Below is a small trained network, with its code and all its weights. Each question gives an input and a target symbol and asks what happens when units are switched off, that is, made to give their printed mean instead of their output.

import numpy as np


def w(rows, s, z=0):
    codes = np.array(rows[::2]) - 128.0
    scale = np.full(codes.shape[1], s)
    scale[-1] = z or s
    return codes * scale


def f(y):
    return y / 2 * (1 + np.tanh(0.7978845608 * (y + 0.044715 * y**3)))


def softmax(a):
    e = np.exp(a - a.max(-1, keepdims=True))
    return e / e.sum(-1, keepdims=True)


def log_softmax(a):
    a = a - a.max(-1, keepdims=True)
    return a - np.log(np.exp(a).sum(-1, keepdims=True))


def net(x, mask):
    ids = ['αγδζηθλμ'.index(c) for c in x.split()]
    T = len(ids)
    res = E[ids] + P[:T]
    q, k, v = (res @ M[0].T for M in (Q, K, V))
    z = softmax(np.where(np.tri(T) > 0, q @ k.T / 3**0.5, -1e9)) @ v
    res = res + np.where(mask[0], z, O[0][:, -1]) @ O[0][:, :-1]
    y = f(res @ A[0][:, :-1].T + A[0][:, -1])
    res = res + np.where(mask[1:9], y, B[0][:, -1]) @ B[0][:, :-1]
    return log_softmax(res[-1] @ U[:, :-1].T + U[:, -1])


Q, K, V, O, A, B = {}, {}, {}, {}, {}, {}
E = w([
[112,90,146,197,116,204],'α',
[90,78,68,116,135,108],'γ',
[195,189,124,93,137,226],'δ',
[205,95,152,117,102,145],'ζ',
[166,2,154,132,161,130],'η',
[165,168,69,44,133,120],'θ',
[119,189,169,118,147,125],'λ',
[66,96,96,197,57,133],'μ',
],0.022)
P = w([
[18,59,166,2,84,168],'0',
[173,143,163,106,174,177],'1',
[119,124,175,42,113,180],'2',
[62,99,198,3,65,166],'3',
[106,149,101,190,206,112],'4',
[86,127,137,142,163,103],'5',
[83,104,162,73,135,127],'6',
[124,108,81,205,191,71],'7',
[130,90,125,156,164,92],'8',
],0.0098)
Q[0] = w([
[106,49,169,2,62,201],'h1',
[29,129,201,37,74,185],'h1',
[96,152,87,84,182,169],'h1',
],0.008)
K[0] = w([
[43,138,210,56,67,125],'h1',
[61,43,142,1,70,203],'h1',
[134,141,176,148,83,152],'h1',
],0.0065)
V[0] = w([
[226,143,97,100,67,101],'h1',
[169,72,225,166,224,126],'h1',
[139,121,118,160,104,254],'h1',
],0.009)
O[0] = w([
[177,135,118,131,35,136,69],'h1',
[94,111,200,16,78,156,29],'h1',
[252,64,152,114,153,114,254],'h1',
],0.014,0.0038)
A[0] = w([
[222,140,180,121,89,92,248],'n1',
[174,15,2,126,132,198,118],'n2',
[144,165,195,199,197,218,254],'n3',
[95,70,138,74,167,134,168],'n4',
[148,235,48,28,186,58,68],'n5',
[208,138,118,152,119,224,57],'n6',
[170,226,141,168,99,87,146],'n7',
[194,112,79,168,170,112,140],'n8',
],0.0078,0.0033)
B[0] = w([
[115,86,104,58,64,173,197],'n1',
[226,250,74,188,60,172,252],'n2',
[41,97,143,73,129,117,211],'n3',
[146,159,175,178,187,82,180],'n4',
[150,191,164,174,113,211,219],'n5',
[71,30,109,166,232,150,182],'n6',
[40,173,100,82,2,112,151],'n7',
[98,96,111,120,59,12,214],'n8',
],0.0078,0.011)
U = w([
[90,143,186,224,181,197,185],'α',
[115,125,47,118,222,1,112],'γ',
[70,124,28,102,213,149,98],'δ',
[129,69,113,95,74,54,1],'ζ',
[183,120,188,161,180,63,140],'η',
[148,182,179,161,95,185,48],'θ',
[53,156,156,69,129,74,213],'λ',
[75,125,121,180,85,108,229],'μ',
],0.008,0.0039)

Each question gives the input, a string of symbols that net reads in full, and the target symbol t.
The units are the heads (3 rows each of Q, K, V and O) and the neurons (one row each of A and B). Each row of codes is followed by its name. A weight is (code - 128) times the scale printed after its matrix; where a second scale follows, it is the last column's (O, A, B and U).
mask holds one flag per unit, heads first, then neurons. A switched-off unit (its flag False) gives its mean, the last column of its rows in O or B, instead of its output. The means were averaged over made-up inputs and are rounded, as every weight is.
A unit's drop is (log p(t) with every unit on - log p(t) with that unit switched off) / (log p(t) with every unit on - log p(t) with every unit switched off).
The circuit of an input: a set's keep is (log p(t) with only the set's units on - log p(t) with every unit switched off) / (log p(t) with every unit on - log p(t) with every unit switched off). Starting from all 9 units, units are removed one at a time, each time the one whose removal leaves the highest keep (on an exact tie, the one counted first), for as long as the keep stays at least 0.8.
circuit, biggest first: the units of the circuit, biggest drop first
k most important neurons: the k neurons with the biggest drops, biggest first
drop of u: that unit's drop, to one decimal
input μ θ λ, target γ: circuit, biggest first => (h1, n8)
input η λ δ, target λ: circuit, biggest first => (h1, n2)
input δ λ η ζ μ α λ μ, target γ: circuit, biggest first => (h1, n5)
input δ λ μ, target ζ: 3 most important neurons => (n8, n5, n1)
input η δ γ, target λ: circuit, biggest first => (h1)
input α γ λ, target η: 3 most important neurons => (n4, n7, n8)
input θ ζ α, target μ: 3 most important neurons => (n8, n5, n3)
input θ α λ, target μ: circuit, biggest first => (h1, n7)
input θ ζ θ γ λ, target λ: circuit, biggest first => (n2, h1)
input δ θ θ, target ζ: 2 most important neurons => (n8, n1)
input λ μ δ α θ μ θ, target η: circuit, biggest first => (h1, n4, n3)
input η θ ζ, target λ: 2 most important neurons => (n2, n5)
input λ α α θ θ γ δ ζ, target ζ: 3 most important neurons => (n5, n1, n4)
input δ α γ, target ζ: most important neuron => (n8)
input λ α η ζ γ, target η: 2 most important neurons => (n4, n3)
input γ λ ζ δ ζ, target ζ: 3 most important neurons => (n5, n1, n2)
input θ γ θ, target μ: 2 most important neurons => (n8, n7)
input λ θ θ, target α: drop of h1 => 0.5
input α θ λ η η μ λ, target λ: drop of n6 => 0.1
input μ μ α, target γ: drop of h1 => 0.8
